Below is a small trained network, with its code and all its weights. Each question gives an input and a class and asks what happens when units are switched off, that is, made to give their printed mean instead of their output.

import numpy as np


def w(rows, s, z=0):
    codes = np.array(rows[::2]) - 128.0
    scale = np.full(codes.shape[1], s)
    scale[-1] = z or s
    return codes * scale


def norm(h):
    return h / np.sqrt((h * h).mean(-1, keepdims=True) + 1e-5)


def f(y):
    return y / 2 * (1 + np.tanh(0.7978845608 * (y + 0.044715 * y**3)))


def log_softmax(a):
    a = a - a.max(-1, keepdims=True)
    return a - np.log(np.exp(a).sum(-1, keepdims=True))


def net(x, mask):
    res = np.array(x, float).reshape(1, 3) / 4 @ E
    u = 0
    for l in range(2):
        y = f(norm(res) @ A[l][:, :-1].T + A[l][:, -1])
        res = res + np.where(mask[u : u + 10], y, B[l][:, -1]) @ B[l][:, :-1]
        u += 10
    return log_softmax(norm(res)[-1] @ U[:, :-1].T + U[:, -1])


A, B = {}, {}
E = w([
[107,40,247],'x0',
[109,40,7],'x1',
[253,128,127],'x2',
],0.0052)
A[0] = w([
[117,91,131,72],'L0N0',
[108,115,111,88],'L0N1',
[114,160,85,116],'L0N2',
[126,134,127,134],'L0N3',
[75,6,156,2],'L0N4',
[113,120,85,128],'L0N5',
[130,107,85,80],'L0N6',
[127,130,177,78],'L0N7',
[142,183,120,61],'L0N8',
[228,89,104,32],'L0N9',
],0.013,0.0076)
B[0] = w([
[113,127,138,104],'L0N0',
[101,119,136,108],'L0N1',
[122,134,91,179],'L0N2',
[132,134,126,138],'L0N3',
[88,10,119,250],'L0N4',
[136,90,96,202],'L0N5',
[95,139,112,142],'L0N6',
[111,126,153,137],'L0N7',
[134,146,124,114],'L0N8',
[178,126,145,198],'L0N9',
],0.014,0.0024)
A[1] = w([
[104,118,140,80],'L1N0',
[121,160,169,93],'L1N1',
[86,197,112,105],'L1N2',
[63,57,119,57],'L1N3',
[205,158,162,151],'L1N4',
[251,118,142,32],'L1N5',
[131,157,248,2],'L1N6',
[25,185,144,25],'L1N7',
[79,100,160,83],'L1N8',
[125,135,192,31],'L1N9',
],0.013,0.0089)
B[1] = w([
[196,121,113,102],'L1N0',
[89,101,135,136],'L1N1',
[67,158,187,150],'L1N2',
[140,58,201,203],'L1N3',
[187,120,129,254],'L1N4',
[224,98,70,190],'L1N5',
[137,146,254,191],'L1N6',
[27,115,134,135],'L1N7',
[186,111,73,149],'L1N8',
[152,137,161,124],'L1N9',
],0.0081,0.0038)
U = w([
[236,133,105,200],'0',
[158,150,241,146],'1',
[160,109,79,2],'2',
[105,31,139,212],'3',
[41,164,145,110],'4',
[146,245,105,47],'5',
[94,130,3,112],'6',
],0.027,0.0078)

Each question gives the input, the list of numbers given to net, and the class t.
The units are the neurons (one row each of A and B). Each row of codes is followed by its name. A weight is (code - 128) times the scale printed after its matrix; where a second scale follows, it is the last column's (A, B and U).
mask holds one flag per neuron, layer by layer. A switched-off neuron (its flag False) gives its mean, the last column of its row in B, instead of its output. The means were averaged over made-up inputs and are rounded, as every weight is.
A unit's drop is (log p(t) with every unit on - log p(t) with that unit switched off) / (log p(t) with every unit on - log p(t) with every unit switched off).
The circuit of an input: a set's keep is (log p(t) with only the set's units on - log p(t) with every unit switched off) / (log p(t) with every unit on - log p(t) with every unit switched off). Starting from the 12 units with the biggest drops (on a tie, the unit counted first), units are removed one at a time, each time the one whose removal leaves the highest keep (on an exact tie, the one counted first), for as long as the keep stays at least 0.8.
units of the circuit, in order: the units of the circuit, biggest drop first
top k neurons: the k neurons with the biggest drops, biggest first
top k neurons in layer l: the k neurons of layer l with the biggest drops, biggest first
drop of u: that unit's drop, to one decimal
input [-2,2,0], class 6: top neuron	(L0N4)
input [-5,-6,-3], class 4: top 4 neurons	(L1N2 L0N9 L1N5 L1N7)
input [-7,-2,0], class 5: units of the circuit, in order	(L1N2 L1N5)
input [-6,3,4], class 6: units of the circuit, in order	(L0N2 L1N4)
input [6,3,6], class 0: units of the circuit, in order	(L0N9 L1N5)
input [-7,-5,2], class 5: units of the circuit, in order	(L0N9 L1N2)
input [6,4,7], class 0: units of the circuit, in order	(L0N9 L1N5)
input [-5,-2,-2], class 5: top 2 neurons	(L0N4 L1N2)
input [-7,-8,3], class 5: top 3 neurons in layer 0	(L0N9 L0N4 L0N5)
input [-2,-1,-8], class 4: top 2 neurons	(L0N4 L1N2)
input [-2,2,-5], class 6: top 2 neurons	(L0N4 L0N5)
input [-5,-5,2], class 5: top 2 neurons	(L0N9 L0N4)
input [-7,-7,-6], class 4: top 2 neurons	(L1N2 L1N7)
input [2,3,3], class 0: units of the circuit, in order	(L0N9)
input [-5,-1,-1], class 5: top 2 neurons	(L0N4 L1N2)
input [-5,-3,1], class 5: drop of L1N4	0.0
input [-7,-4,1], class 5: drop of L0N9	0.1
input [-4,0,-8], class 4: drop of L0N4	0.8
